Below is a small trained network, with its code and all its weights. Each question gives an input and a class and asks what happens when units are switched off, that is, made to give their printed mean instead of their output.

import numpy as np


def w(rows, s, z=0):
    codes = np.array(rows[::2]) - 128.0
    scale = np.full(codes.shape[1], s)
    scale[-1] = z or s
    return codes * scale


def f(y):
    return np.maximum(y, 0)


def log_softmax(a):
    a = a - a.max(-1, keepdims=True)
    return a - np.log(np.exp(a).sum(-1, keepdims=True))


def net(x, mask):
    res = np.array(x, float).reshape(1, 3) / 4 @ E
    y = f(res @ A[0][:, :-1].T + A[0][:, -1])
    res = res + np.where(mask, y, B[0][:, -1]) @ B[0][:, :-1]
    return log_softmax(res[-1] @ U[:, :-1].T + U[:, -1])


A, B = {}, {}
E = w([
[61,32,232,134,100],'x0',
[1,125,65,128,163],'x1',
[75,228,218,144,132],'x2',
],0.0076)
A[0] = w([
[115,104,154,134,126,167],'N1',
[169,124,155,133,132,66],'N2',
[171,115,150,140,130,85],'N3',
[2,128,52,127,131,53],'N4',
[100,79,167,134,114,66],'N5',
[204,130,182,120,107,117],'N6',
[173,240,34,130,126,71],'N7',
[173,143,153,110,96,85],'N8',
[111,166,156,130,130,67],'N9',
[199,121,172,134,135,81],'N10',
[130,133,129,124,132,232],'N11',
[175,8,52,130,130,82],'N12',
[118,123,135,119,112,110],'N13',
[177,125,154,124,106,79],'N14',
[146,86,96,111,101,57],'N15',
[120,153,149,113,127,86],'N16',
[171,124,152,156,135,146],'N17',
[150,158,105,125,140,70],'N18',
[77,126,89,138,127,116],'N19',
[104,48,196,139,135,70],'N20',
[120,103,165,112,136,86],'N21',
[128,132,122,131,117,246],'N22',
[94,64,187,118,101,96],'N23',
[119,152,144,127,128,85],'N24',
[91,246,217,133,121,81],'N25',
],0.023,0.013)
B[0] = w([
[182,150,128,115,133,170],'N1',
[93,79,154,134,136,146],'N2',
[102,81,133,121,146,150],'N3',
[52,2,157,93,206,213],'N4',
[181,87,127,141,86,160],'N5',
[87,65,147,111,194,201],'N6',
[253,51,139,170,36,249],'N7',
[96,73,129,105,151,163],'N8',
[91,132,111,128,72,149],'N9',
[89,62,139,104,165,175],'N10',
[184,233,107,89,201,209],'N11',
[23,208,123,224,56,213],'N12',
[139,115,117,141,130,134],'N13',
[95,68,120,99,147,159],'N14',
[70,129,106,142,70,147],'N15',
[104,127,138,154,106,141],'N16',
[111,104,125,98,162,172],'N17',
[155,76,122,126,96,151],'N18',
[107,94,119,97,171,172],'N19',
[205,77,116,144,65,183],'N20',
[152,109,136,122,96,146],'N21',
[192,254,120,89,211,219],'N22',
[211,100,133,168,89,187],'N23',
[111,126,117,132,98,139],'N24',
[21,189,111,217,62,238],'N25',
],0.045,0.017)
U = w([
[253,45,146,164,107,144],'0',
[61,141,121,196,112,118],'1',
[101,2,171,106,237,127],'2',
[215,188,132,93,221,253],'3',
[124,98,162,4,60,64],'4',
[125,97,172,46,94,66],'5',
[128,92,146,47,85,56],'6',
],0.0068,0.0051)

Each question gives the input, the list of numbers given to net, and the class t.
The units are the neurons (one row each of A and B). Each row of codes is followed by its name. A weight is (code - 128) times the scale printed after its matrix; where a second scale follows, it is the last column's (A, B and U).
mask holds one flag per neuron, in row order. A switched-off neuron (its flag False) gives its mean, the last column of its row in B, instead of its output. The means were averaged over made-up inputs and are rounded, as every weight is.
A unit's drop is (log p(t) with every unit on - log p(t) with that unit switched off) / (log p(t) with every unit on - log p(t) with every unit switched off).
The circuit of an input: a set's keep is (log p(t) with only the set's units on - log p(t) with every unit switched off) / (log p(t) with every unit on - log p(t) with every unit switched off). Starting from the 12 units with the biggest drops (on a tie, the unit counted first), units are removed one at a time, each time the one whose removal leaves the highest keep (on an exact tie, the one counted first), for as long as the keep stays at least 0.8.
circuit, biggest first: the units of the circuit, biggest drop first
k most important neurons: the k neurons with the biggest drops, biggest first
drop when u is switched off: that unit's drop, to one decimal
input [4,4,-5], class 1: circuit, biggest first : (N12)
input [3,0,-2], class 3: 2 most important neurons : (N7; N25)
input [-3,-7,6], class 2: 4 most important neurons : (N6; N12; N10; N8)
input [-1,-3,-3], class 3: 2 most important neurons : (N25; N4)
input [4,8,-8], class 1: 4 most important neurons : (N12; N6; N15; N10)
input [8,7,8], class 0: 4 most important neurons : (N23; N20; N12; N5)
input [0,-7,6], class 2: 2 most important neurons : (N6; N12)
input [-3,6,-5], class 2: 3 most important neurons : (N4; N25; N19)
input [1,-3,-2], class 3: 2 most important neurons : (N4; N25)
input [2,-6,-7], class 1: drop when N20 is switched off : 0.0
input [-2,4,1], class 2: drop when N4 is switched off : 2.5
input [2,-1,-6], class 1: drop when N12 is switched off : 1.4
